Below is a small trained network, with its code and all its weights. Each question gives an input and a target symbol and asks what happens when units are switched off, that is, made to give their printed mean instead of their output.

import numpy as np


def w(rows, s, z=0):
    codes = np.array(rows[::2]) - 128.0
    scale = np.full(codes.shape[1], s)
    scale[-1] = z or s
    return codes * scale


def f(y):
    return y / 2 * (1 + np.tanh(0.7978845608 * (y + 0.044715 * y**3)))


def softmax(a):
    e = np.exp(a - a.max(-1, keepdims=True))
    return e / e.sum(-1, keepdims=True)


def log_softmax(a):
    a = a - a.max(-1, keepdims=True)
    return a - np.log(np.exp(a).sum(-1, keepdims=True))


def net(x, mask):
    ids = ['ΦΩβγδεζηθλξτψ'.index(c) for c in x.split()]
    T = len(ids)
    res = E[ids] + P[:T]
    u = 0
    for l in range(3):
        r = res
        for j in range(2):
            rows = slice(3 * j, 3 * j + 3)
            q, k, v = (r @ M[l][rows].T for M in (Q, K, V))
            z = softmax(np.where(np.tri(T) > 0, q @ k.T / 3**0.5, -1e9)) @ v
            o = O[l][rows]
            res = res + np.where(mask[u + j], z, o[:, -1]) @ o[:, :-1]
        u += 2
        y = f(res @ A[l][:, :-1].T + A[l][:, -1])
        res = res + np.where(mask[u : u + 4], y, B[l][:, -1]) @ B[l][:, :-1]
        u += 4
    return log_softmax(res[-1] @ U[:, :-1].T + U[:, -1])


Q, K, V, O, A, B = {}, {}, {}, {}, {}, {}
E = w([
[135,79,150,243,197],'Φ',
[14,66,51,201,111],'Ω',
[201,39,101,36,69],'β',
[169,204,156,160,163],'γ',
[101,167,160,179,108],'δ',
[95,164,163,172,118],'ε',
[101,90,4,214,211],'ζ',
[119,177,124,171,131],'η',
[142,198,137,158,154],'θ',
[121,187,131,165,130],'λ',
[44,62,179,236,95],'ξ',
[151,200,137,164,148],'τ',
[103,176,126,167,123],'ψ',
],0.0037)
P = w([
[3,208,162,122,189],'0',
[67,172,126,152,142],'1',
[88,145,116,148,132],'2',
[107,128,107,153,120],'3',
[122,113,113,153,116],'4',
[139,101,108,159,108],'5',
[140,90,109,157,111],'6',
[153,79,108,158,111],'7',
[157,70,110,160,115],'8',
[168,62,103,163,117],'9',
[184,52,99,167,110],'10',
[187,49,102,171,111],'11',
[201,42,95,172,103],'12',
[215,43,94,178,91],'13',
],0.0033)
Q[0] = w([
[196,42,97,93,88],'0.h0',
[150,103,148,142,115],'0.h0',
[152,96,133,125,107],'0.h0',
[69,121,167,127,114],'0.h1',
[182,6,111,158,63],'0.h1',
[142,142,148,130,124],'0.h1',
],0.02)
K[0] = w([
[93,111,165,7,135],'0.h0',
[113,135,108,89,110],'0.h0',
[115,125,124,93,123],'0.h0',
[168,123,83,185,165],'0.h1',
[105,195,128,3,158],'0.h1',
[106,133,116,109,129],'0.h1',
],0.021)
V[0] = w([
[123,138,110,170,121],'0.h0',
[131,158,113,216,115],'0.h0',
[126,166,108,254,120],'0.h0',
[99,91,133,143,131],'0.h1',
[133,134,148,122,131],'0.h1',
[142,147,120,125,118],'0.h1',
],0.0075)
O[0] = w([
[133,141,100,173,135,170],'0.h0',
[140,162,96,232,121,212],'0.h0',
[133,180,79,253,123,252],'0.h0',
[77,117,140,131,117,136],'0.h1',
[127,132,143,126,127,125],'0.h1',
[150,129,121,124,133,125],'0.h1',
],0.0052,0.0019)
A[0] = w([
[140,183,94,75,121,74],'0.n0',
[166,252,179,36,54,74],'0.n1',
[58,110,149,49,162,8],'0.n2',
[100,207,152,43,142,102],'0.n3',
],0.015,0.0017)
B[0] = w([
[162,147,191,90,239,38],'0.n0',
[73,72,59,145,194,43],'0.n1',
[190,254,32,182,135,9],'0.n2',
[3,52,121,125,123,35],'0.n3',
],0.0046,0.0012)
Q[1] = w([
[114,174,128,102,151],'1.h0',
[147,126,118,58,152],'1.h0',
[179,214,107,247,51],'1.h0',
[117,133,145,126,189],'1.h1',
[50,136,157,94,147],'1.h1',
[94,150,162,120,189],'1.h1',
],0.015)
K[1] = w([
[197,127,111,107,107],'1.h0',
[209,163,132,130,114],'1.h0',
[91,8,144,144,237],'1.h0',
[118,164,157,176,97],'1.h1',
[104,96,81,221,149],'1.h1',
[133,169,103,196,113],'1.h1',
],0.014)
V[1] = w([
[154,249,135,77,119],'1.h0',
[127,140,128,125,113],'1.h0',
[99,2,106,182,130],'1.h0',
[49,212,133,198,199],'1.h1',
[209,25,123,58,81],'1.h1',
[100,146,131,150,153],'1.h1',
],0.0088)
O[1] = w([
[73,251,141,90,121,96],'1.h0',
[119,137,130,125,131,128],'1.h0',
[188,3,109,162,141,165],'1.h0',
[156,183,28,229,25,244],'1.h1',
[105,61,233,23,228,4],'1.h1',
[144,144,87,167,86,162],'1.h1',
],0.0065,0.004)
A[1] = w([
[182,154,102,23,91,164],'1.n0',
[250,235,170,32,137,4],'1.n1',
[27,158,146,119,196,101],'1.n2',
[101,130,148,89,129,27],'1.n3',
],0.016,0.0045)
B[1] = w([
[147,109,128,85,81,13],'1.n0',
[6,161,154,197,136,23],'1.n1',
[162,117,114,155,101,19],'1.n2',
[127,179,141,147,152,2],'1.n3',
],0.025,0.00066)
Q[2] = w([
[139,157,95,169,86],'2.h0',
[126,176,110,169,107],'2.h0',
[94,160,132,99,138],'2.h0',
[253,7,112,209,85],'2.h1',
[117,189,118,76,179],'2.h1',
[138,124,151,137,109],'2.h1',
],0.047)
K[2] = w([
[113,171,123,68,13],'2.h0',
[125,110,70,101,25],'2.h0',
[118,123,87,187,151],'2.h0',
[141,4,94,186,150],'2.h1',
[167,161,96,86,113],'2.h1',
[115,149,139,141,118],'2.h1',
],0.031)
V[2] = w([
[151,164,125,178,120],'2.h0',
[117,114,140,93,125],'2.h0',
[107,80,137,74,141],'2.h0',
[181,166,226,238,211],'2.h1',
[10,105,150,205,156],'2.h1',
[111,120,228,119,2],'2.h1',
],0.017)
O[2] = w([
[176,154,100,123,93,225],'2.h0',
[97,114,145,128,144,69],'2.h0',
[82,101,153,130,168,6],'2.h0',
[116,150,205,97,10,146],'2.h1',
[72,22,157,177,97,200],'2.h1',
[202,137,203,196,187,95],'2.h1',
],0.014,0.013)
A[2] = w([
[112,126,253,135,103,204],'2.n0',
[203,98,122,58,121,6],'2.n1',
[159,40,159,169,175,182],'2.n2',
[72,136,206,71,186,14],'2.n3',
],0.018,0.0011)
B[2] = w([
[148,144,228,211,155,194],'2.n0',
[154,77,129,138,165,251],'2.n1',
[158,173,101,12,86,207],'2.n2',
[177,77,2,214,144,160],'2.n3',
],0.021,0.016)
U = w([
[73,113,190,160,123,126],'Φ',
[96,119,135,51,117,87],'Ω',
[95,178,122,131,177,189],'β',
[144,161,79,172,81,162],'γ',
[101,174,123,129,169,147],'δ',
[175,63,117,130,129,119],'ε',
[141,126,136,93,195,64],'ζ',
[2,57,144,116,100,225],'η',
[101,148,128,125,163,141],'θ',
[157,173,187,98,122,2],'λ',
[99,144,126,126,160,131],'ξ',
[99,176,119,130,166,164],'τ',
[101,146,127,124,164,135],'ψ',
],0.0054,0.0064)

Each question gives the input, a string of symbols that net reads in full, and the target symbol t.
The units are the heads (3 rows each of Q, K, V and O) and the neurons (one row each of A and B). Each row of codes is followed by its name. A weight is (code - 128) times the scale printed after its matrix; where a second scale follows, it is the last column's (O, A, B and U).
mask holds one flag per unit, layer by layer, with each layer's heads first. A switched-off unit (its flag False) gives its mean, the last column of its rows in O or B, instead of its output. The means were averaged over made-up inputs and are rounded, as every weight is.
A unit's drop is (log p(t) with every unit on - log p(t) with that unit switched off) / (log p(t) with every unit on - log p(t) with every unit switched off).
unit that matters most: the unit with the biggest drop
k most important neurons: the k neurons with the biggest drops, biggest first
k most important neurons of layer l: the k neurons of layer l with the biggest drops, biggest first
which heads matter: for each layer, one digit per head in row order, 1 if its drop is at least 0.15 and else 0, layers parted by /
input β τ Φ ε λ Ω τ η δ ψ λ λ δ, target Ω: most important neuron of layer 0	[0.n3]
input τ Φ β τ θ θ τ δ Φ θ η ζ τ, target η: which heads matter	00 / 00 / 11
input β τ θ Φ ζ Ω γ ζ ξ θ ε, target λ: which heads matter	00 / 10 / 11
input ψ Ω Ω ξ β Φ γ Φ ζ λ ζ Φ, target Φ: which heads matter	00 / 01 / 11
input θ τ β δ Φ λ, target Φ: 2 most important neurons	[1.n0 2.n0]
input Φ δ λ ψ η ξ ψ Φ β Ω ξ θ τ δ, target λ: which heads matter	00 / 01 / 11
input δ γ β τ γ τ γ Φ γ η θ, target Φ: which heads matter	00 / 00 / 11
input ζ γ τ λ δ λ θ η β Φ ψ, target Φ: 2 most important neurons	[2.n0 1.n0]
input λ λ ε β ξ θ τ, target λ: 2 most important neurons	[2.n2 1.n0]
input θ τ β Φ Φ Φ, target Φ: which heads matter	00 / 00 / 11
input β ξ τ λ η, target λ: which heads matter	00 / 00 / 11
input τ β ζ β δ ξ θ β, target λ: 2 most important neurons	[1.n0 2.n2]
input η γ ξ ξ γ ξ β Φ τ θ η δ, target Φ: 2 most important neurons	[2.n0 1.n0]
input θ θ λ δ ε δ ε θ ξ τ γ λ β λ, target λ: 4 most important neurons	[2.n2 1.n0 2.n0 1.n1]
input δ θ λ η γ β, target ζ: unit that matters most	2.h1
input β τ ξ ψ δ ξ ξ η γ, target λ: 2 most important neurons of layer 0	[0.n3 0.n2]
input ψ δ θ β Ω θ, target Ω: 2 most important neurons	[1.n0 2.n2]
input θ β ξ η γ δ β γ ξ ψ δ ξ β η, target λ: 3 most important neurons	[2.n2 2.n0 1.n0]
input ζ ε ζ γ ξ γ Ω β, target Ω: which heads matter	00 / 01 / 11
input β γ ξ Φ γ ζ θ, target η: unit that matters most	2.h1
input τ Ω η β ξ γ τ θ, target λ: 4 most important neurons	[2.n2 2.n0 1.n0 1.n1]
input δ δ ξ θ λ τ Ω β δ τ δ, target Ω: 2 most important neurons	[2.n2 1.n0]
input ζ θ τ ξ ψ Φ η ξ β λ, target λ: which heads matter	00 / 01 / 11
input ε ε β λ δ ξ Φ γ ξ θ, target λ: 2 most important neurons of layer 2	[2.n2 2.n0]
input β γ ζ Ω, target Ω: 2 most important neurons	[2.n2 0.n3]
input Ω β ξ λ γ θ θ ε, target λ: 2 most important neurons	[2.n2 2.n0]
input γ η γ β τ ξ θ λ Φ δ η Φ ψ, target Φ: unit that matters most	2.h1
input θ ψ δ ξ β τ ξ τ λ ψ, target λ: 2 most important neurons	[2.n2 1.n0]
input δ γ β ξ γ ψ ξ β β τ ε τ, target λ: 2 most important neurons	[2.n2 2.n0]
